Below are the code and all the weights of a small trained network. Each question names an input and a target symbol and asks about switching units off, where a switched-off unit gives its printed mean instead of its output.

import numpy as np


def w(rows, s, z=0):
    codes = np.array(rows[::2]) - 128.0
    scale = np.full(codes.shape[1], s)
    scale[-1] = z or s
    return codes * scale


def f(y):
    return np.maximum(y, 0)


def softmax(a):
    e = np.exp(a - a.max(-1, keepdims=True))
    return e / e.sum(-1, keepdims=True)


def log_softmax(a):
    a = a - a.max(-1, keepdims=True)
    return a - np.log(np.exp(a).sum(-1, keepdims=True))


def net(x, mask):
    ids = ['ΘΛΞΣΦΨαβγδεζημω'.index(c) for c in x.split()]
    T = len(ids)
    res = E[ids] + P[:T]
    q, k, v = (res @ M[0].T for M in (Q, K, V))
    z = softmax(np.where(np.tri(T) > 0, q @ k.T / 2**0.5, -1e9)) @ v
    res = res + np.where(mask[0], z, O[0][:, -1]) @ O[0][:, :-1]
    y = f(res @ A[0][:, :-1].T + A[0][:, -1])
    res = res + np.where(mask[1:25], y, B[0][:, -1]) @ B[0][:, :-1]
    return log_softmax(res[-1] @ U[:, :-1].T + U[:, -1])


Q, K, V, O, A, B = {}, {}, {}, {}, {}, {}
E = w([
[111,111,186,151,168,136,204,133,46],'Θ',
[122,51,129,120,59,79,158,91,28],'Λ',
[103,184,144,121,157,162,127,64,229],'Ξ',
[155,194,170,228,133,130,197,186,138],'Σ',
[206,175,128,6,84,104,103,107,179],'Φ',
[84,93,166,92,151,131,204,86,187],'Ψ',
[102,103,195,98,142,130,102,192,67],'α',
[34,72,89,104,41,112,133,162,165],'β',
[222,103,100,104,48,103,122,156,116],'γ',
[85,29,98,137,158,90,156,126,73],'δ',
[229,127,174,125,81,133,179,114,208],'ε',
[59,190,112,138,108,80,182,168,71],'ζ',
[161,111,73,184,79,97,215,89,181],'η',
[155,129,149,243,200,93,78,111,147],'μ',
[141,82,171,92,189,110,39,89,155],'ω',
],0.015)
P = w([
[148,127,103,101,197,66,144,177,172],'0',
[144,144,75,106,169,183,119,147,148],'1',
[146,142,71,105,161,203,117,140,146],'2',
[135,79,252,174,60,41,86,122,53],'3',
[129,130,84,120,138,185,113,160,121],'4',
[143,134,71,101,159,198,114,158,154],'5',
[47,74,217,166,20,171,52,187,104],'6',
],0.012)
Q[0] = w([
[105,124,71,119,119,252,105,134,115],'h0',
[74,109,169,138,57,126,96,133,163],'h0',
],0.012)
K[0] = w([
[109,96,177,154,23,254,49,96,59],'h0',
[155,117,225,128,113,6,129,81,97],'h0',
],0.0082)
V[0] = w([
[142,121,147,37,90,177,93,126,137],'h0',
[79,108,90,93,161,114,38,2,43],'h0',
],0.0099)
O[0] = w([
[136,102,122,165,142,46,166,254,219,160],'h0',
[125,123,164,82,145,42,120,63,81,2],'h0',
],0.012,0.0037)
A[0] = w([
[184,155,58,91,156,133,121,143,98,57],'n0',
[157,84,46,110,163,136,132,141,111,124],'n1',
[100,71,86,104,186,143,139,99,175,48],'n2',
[86,202,80,61,160,122,192,140,140,122],'n3',
[110,76,140,169,91,49,171,153,111,38],'n4',
[98,78,140,86,185,156,103,141,151,58],'n5',
[129,157,136,103,191,167,163,90,175,49],'n6',
[126,142,121,125,219,174,120,118,147,45],'n7',
[113,173,167,191,166,171,122,134,120,152],'n8',
[106,121,118,96,141,107,117,113,187,110],'n9',
[131,141,95,66,186,190,143,175,127,113],'n10',
[159,180,142,152,161,120,143,111,163,67],'n11',
[127,115,106,126,209,120,116,180,128,190],'n12',
[78,67,150,148,108,154,88,124,129,79],'n13',
[148,77,117,109,213,164,229,117,127,24],'n14',
[116,185,34,123,173,119,176,130,161,125],'n15',
[156,180,117,71,108,130,160,103,197,82],'n16',
[190,147,172,87,109,140,140,122,129,158],'n17',
[49,117,7,87,157,126,141,96,149,49],'n18',
[186,90,50,132,182,104,102,144,164,163],'n19',
[64,90,49,149,158,114,101,110,130,21],'n20',
[191,137,104,102,133,118,73,141,131,90],'n21',
[202,212,84,141,168,127,101,96,140,2],'n22',
[139,135,120,157,106,109,110,101,194,78],'n23',
],0.012,0.0056)
B[0] = w([
[190,145,138,180,122,75,79,219,133,158],'n0',
[193,57,128,187,125,70,101,120,60,185],'n1',
[119,176,146,180,105,82,184,42,188,160],'n2',
[28,205,37,123,187,121,75,73,109,170],'n3',
[137,145,140,118,197,124,69,117,201,170],'n4',
[113,136,105,132,105,117,179,163,198,167],'n5',
[115,73,137,90,112,143,184,124,174,156],'n6',
[183,171,214,112,86,69,168,104,158,166],'n7',
[139,109,70,65,83,108,156,130,158,200],'n8',
[118,159,125,135,119,112,96,113,182,175],'n9',
[134,171,161,19,128,59,169,157,88,218],'n10',
[89,95,155,64,66,180,159,125,135,153],'n11',
[122,136,180,77,107,192,147,173,62,228],'n12',
[141,170,108,169,104,125,213,124,101,171],'n13',
[115,178,125,255,232,129,210,113,71,154],'n14',
[148,157,71,153,102,107,49,53,162,206],'n15',
[97,42,114,155,190,158,169,158,171,187],'n16',
[72,141,113,173,141,99,186,100,80,176],'n17',
[32,19,141,191,55,123,75,180,141,151],'n18',
[175,123,183,147,95,181,74,67,78,255],'n19',
[77,157,237,177,51,147,102,87,94,137],'n20',
[143,146,162,214,164,154,119,150,147,182],'n21',
[67,92,202,103,220,205,57,140,84,155],'n22',
[123,34,178,81,187,130,117,109,91,165],'n23',
],0.01,0.011)
U = w([
[160,180,125,157,150,147,178,129,70,110],'Θ',
[176,21,96,50,102,14,132,98,92,167],'Λ',
[111,80,130,95,102,121,117,125,187,165],'Ξ',
[177,206,85,129,86,216,133,141,151,153],'Σ',
[119,115,156,132,201,151,55,225,199,132],'Φ',
[134,171,124,206,116,117,172,146,181,212],'Ψ',
[106,68,162,75,115,70,147,208,117,167],'α',
[96,72,141,140,52,100,86,179,163,98],'β',
[185,102,127,191,86,89,128,224,163,155],'γ',
[116,118,155,170,114,87,122,103,59,22],'δ',
[141,85,126,185,144,249,172,214,184,96],'ε',
[129,201,90,152,92,146,88,100,100,184],'ζ',
[162,119,72,190,87,187,105,72,151,126],'η',
[153,133,139,85,116,219,98,42,50,2],'μ',
[188,172,203,107,117,2,113,113,171,95],'ω',
],0.0081,0.005)

Each question gives the input, a string of symbols that net reads in full, and the target symbol t.
The units are the heads (2 rows each of Q, K, V and O) and the neurons (one row each of A and B). Each row of codes is followed by its name. A weight is (code - 128) times the scale printed after its matrix; where a second scale follows, it is the last column's (O, A, B and U).
mask holds one flag per unit, heads first, then neurons. A switched-off unit (its flag False) gives its mean, the last column of its rows in O or B, instead of its output. The means were averaged over made-up inputs and are rounded, as every weight is.
A unit's drop is (log p(t) with every unit on - log p(t) with that unit switched off) / (log p(t) with every unit on - log p(t) with every unit switched off).
The circuit of an input: a set's keep is (log p(t) with only the set's units on - log p(t) with every unit switched off) / (log p(t) with every unit on - log p(t) with every unit switched off). Starting from the 12 units with the biggest drops (on a tie, the unit counted first), units are removed one at a time, each time the one whose removal leaves the highest keep (on an exact tie, the one counted first), for as long as the keep stays at least 0.8.
units of the circuit, in order: the units of the circuit, biggest drop first
top k neurons: the k neurons with the biggest drops, biggest first
drop of u: that unit's drop, to one decimal
input Φ Θ ω α, target Φ: units of the circuit, in order	[n4, h0]
input ε α γ ε ω ω γ, target ε: units of the circuit, in order	[h0]
input Φ Φ γ ω ε Φ η, target ω: units of the circuit, in order	[h0, n4]
input δ ε ω δ μ ω ω, target δ: units of the circuit, in order	[h0, n13, n19]
input ω ω Σ ε ε, target ε: units of the circuit, in order	[n16, h0]
input ε γ ω Φ ε Σ Ψ, target Φ: units of the circuit, in order	[h0, n4]
input ω ω Ψ Σ γ δ α, target Σ: units of the circuit, in order	[h0, n13, n8]
input Φ ε ω Σ δ, target δ: units of the circuit, in order	[n20, n14, n1]
input Σ ε Λ Λ ω Θ Λ, target Λ: top 2 neurons	[n19, n21]
input ω Φ ζ β, target ω: units of the circuit, in order	[h0, n4]
input ω ω Ψ Φ γ ω ω, target Φ: top 2 neurons	[n4, n10]
input Σ ω ω ζ, target Σ: units of the circuit, in order	[h0, n8]
input Λ ζ ω β Φ, target Φ: units of the circuit, in order	[n16, n0, n22]
input μ γ Ψ, target Ψ: top 2 neurons	[n14, n2]
input ω Φ Σ Λ, target ω: top neuron	[n4]
input ω ε ε Ξ ζ, target ζ: top 2 neurons	[n3, n15]
input Θ η Φ Λ ω, target ω: top 2 neurons	[n16, n2]
input γ Φ Σ, target Σ: top 2 neurons	[n15, n8]
input ω α μ μ β ζ Φ, target μ: drop of h0	2.0
input ω Φ ω Φ μ ε ε, target Φ: drop of h0	1.2
input Φ ω ω Σ, target Φ: drop of n4	0.8
